Below is a small trained network, with its code and all its weights. Each question gives an input and a class and asks what happens when units are switched off, that is, made to give their printed mean instead of their output.

import numpy as np


def w(rows, s, z=0):
    codes = np.array(rows[::2]) - 128.0
    scale = np.full(codes.shape[1], s)
    scale[-1] = z or s
    return codes * scale


def f(y):
    return y / 2 * (1 + np.tanh(0.7978845608 * (y + 0.044715 * y**3)))


def log_softmax(a):
    a = a - a.max(-1, keepdims=True)
    return a - np.log(np.exp(a).sum(-1, keepdims=True))


def net(x, mask):
    res = np.array(x, float).reshape(1, 4) / 4 @ E
    y = f(res @ A[0][:, :-1].T + A[0][:, -1])
    res = res + np.where(mask, y, B[0][:, -1]) @ B[0][:, :-1]
    return log_softmax(res[-1] @ U[:, :-1].T + U[:, -1])


A, B = {}, {}
E = w([
[217,125,44,74,221],'x0',
[217,198,107,161,29],'x1',
[126,96,118,161,173],'x2',
[124,113,255,208,176],'x3',
],0.0078)
A[0] = w([
[103,114,98,94,253,227],'n1',
[121,138,122,127,82,192],'n2',
[137,135,112,126,101,100],'n3',
[122,143,162,128,158,230],'n4',
[122,116,115,132,148,91],'n5',
[143,130,133,152,141,131],'n6',
[156,130,140,147,135,137],'n7',
[114,122,131,117,108,112],'n8',
[161,126,130,112,111,251],'n9',
[117,118,152,111,90,173],'n10',
[125,126,108,126,133,182],'n11',
[111,99,126,112,195,77],'n12',
[104,131,144,126,139,100],'n13',
[48,131,142,107,47,223],'n14',
[152,142,73,113,7,193],'n15',
[127,114,122,140,118,46],'n16',
[113,119,113,112,191,171],'n17',
[167,124,128,141,146,238],'n18',
[89,163,108,147,175,85],'n19',
[88,99,170,112,122,176],'n20',
[125,139,85,119,180,134],'n21',
[97,127,174,116,142,145],'n22',
[130,128,99,101,179,210],'n23',
[158,124,124,125,141,125],'n24',
[148,113,41,99,187,176],'n25',
[115,104,142,132,127,135],'n26',
[191,130,159,179,169,209],'n27',
[122,105,130,113,144,65],'n28',
],0.016,0.0015)
B[0] = w([
[111,110,171,3,109,249],'n1',
[129,163,135,132,91,155],'n2',
[140,122,141,147,114,143],'n3',
[155,138,130,140,165,160],'n4',
[128,134,128,104,127,138],'n5',
[141,124,116,136,142,137],'n6',
[135,111,114,149,143,140],'n7',
[118,135,129,146,125,132],'n8',
[137,97,123,153,132,151],'n9',
[104,145,105,139,108,148],'n10',
[122,122,125,134,122,139],'n11',
[155,132,160,66,118,189],'n12',
[128,138,134,129,148,141],'n13',
[48,193,115,165,116,198],'n14',
[207,156,179,170,33,227],'n15',
[125,134,127,130,120,124],'n16',
[121,125,150,73,118,184],'n17',
[126,116,105,122,161,154],'n18',
[135,131,138,108,131,145],'n19',
[113,152,124,141,174,171],'n20',
[100,102,110,104,118,178],'n21',
[136,153,134,143,166,166],'n22',
[96,109,116,103,115,185],'n23',
[114,115,119,127,142,143],'n24',
[83,82,60,120,103,232],'n25',
[130,140,133,137,145,142],'n26',
[172,98,88,162,187,185],'n27',
[127,129,139,109,130,140],'n28',
],0.039,0.013)
U = w([
[133,171,237,57,171,2],'0',
[30,235,113,180,133,159],'1',
[65,80,102,43,77,143],'2',
[190,162,142,164,2,160],'3',
[200,131,73,175,203,228],'4',
],0.0069,0.0014)

Each question gives the input, the list of numbers given to net, and the class t.
The units are the neurons (one row each of A and B). Each row of codes is followed by its name. A weight is (code - 128) times the scale printed after its matrix; where a second scale follows, it is the last column's (A, B and U).
mask holds one flag per neuron, in row order. A switched-off neuron (its flag False) gives its mean, the last column of its row in B, instead of its output. The means were averaged over made-up inputs and are rounded, as every weight is.
A unit's drop is (log p(t) with every unit on - log p(t) with that unit switched off) / (log p(t) with every unit on - log p(t) with every unit switched off).
The circuit of an input: a set's keep is (log p(t) with only the set's units on - log p(t) with every unit switched off) / (log p(t) with every unit on - log p(t) with every unit switched off). Starting from the 12 units with the biggest drops (on a tie, the unit counted first), units are removed one at a time, each time the one whose removal leaves the highest keep (on an exact tie, the one counted first), for as long as the keep stays at least 0.8.
units of the circuit, in order: the units of the circuit, biggest drop first
k most important neurons: the k neurons with the biggest drops, biggest first
drop of u: that unit's drop, to one decimal
input [-7,-8,0,5], class 1: units of the circuit, in order -> n14
input [6,3,-2,4], class 4: units of the circuit, in order -> n27; n1
input [-4,5,-2,5], class 1: units of the circuit, in order -> n14; n1
input [0,1,6,1], class 4: 3 most important neurons -> n1; n15; n25
input [-7,-8,1,6], class 1: 3 most important neurons -> n14; n20; n1
input [3,2,2,2], class 4: 2 most important neurons -> n1; n27
input [-6,-7,2,5], class 0: 2 most important neurons -> n25; n12
input [-4,-3,8,8], class 4: 2 most important neurons -> n27; n1
input [6,3,-7,3], class 4: drop of n1 -> 0.3
input [-8,6,0,-2], class 3: drop of n15 -> 2.5
input [4,-1,-5,7], class 4: drop of n27 -> 0.5
input [-4,-6,8,6], class 0: drop of n28 -> 0.0
input [5,-1,4,8], class 0: 2 most important neurons -> n1; n25
input [2,0,-5,-8], class 3: units of the circuit, in order -> n15
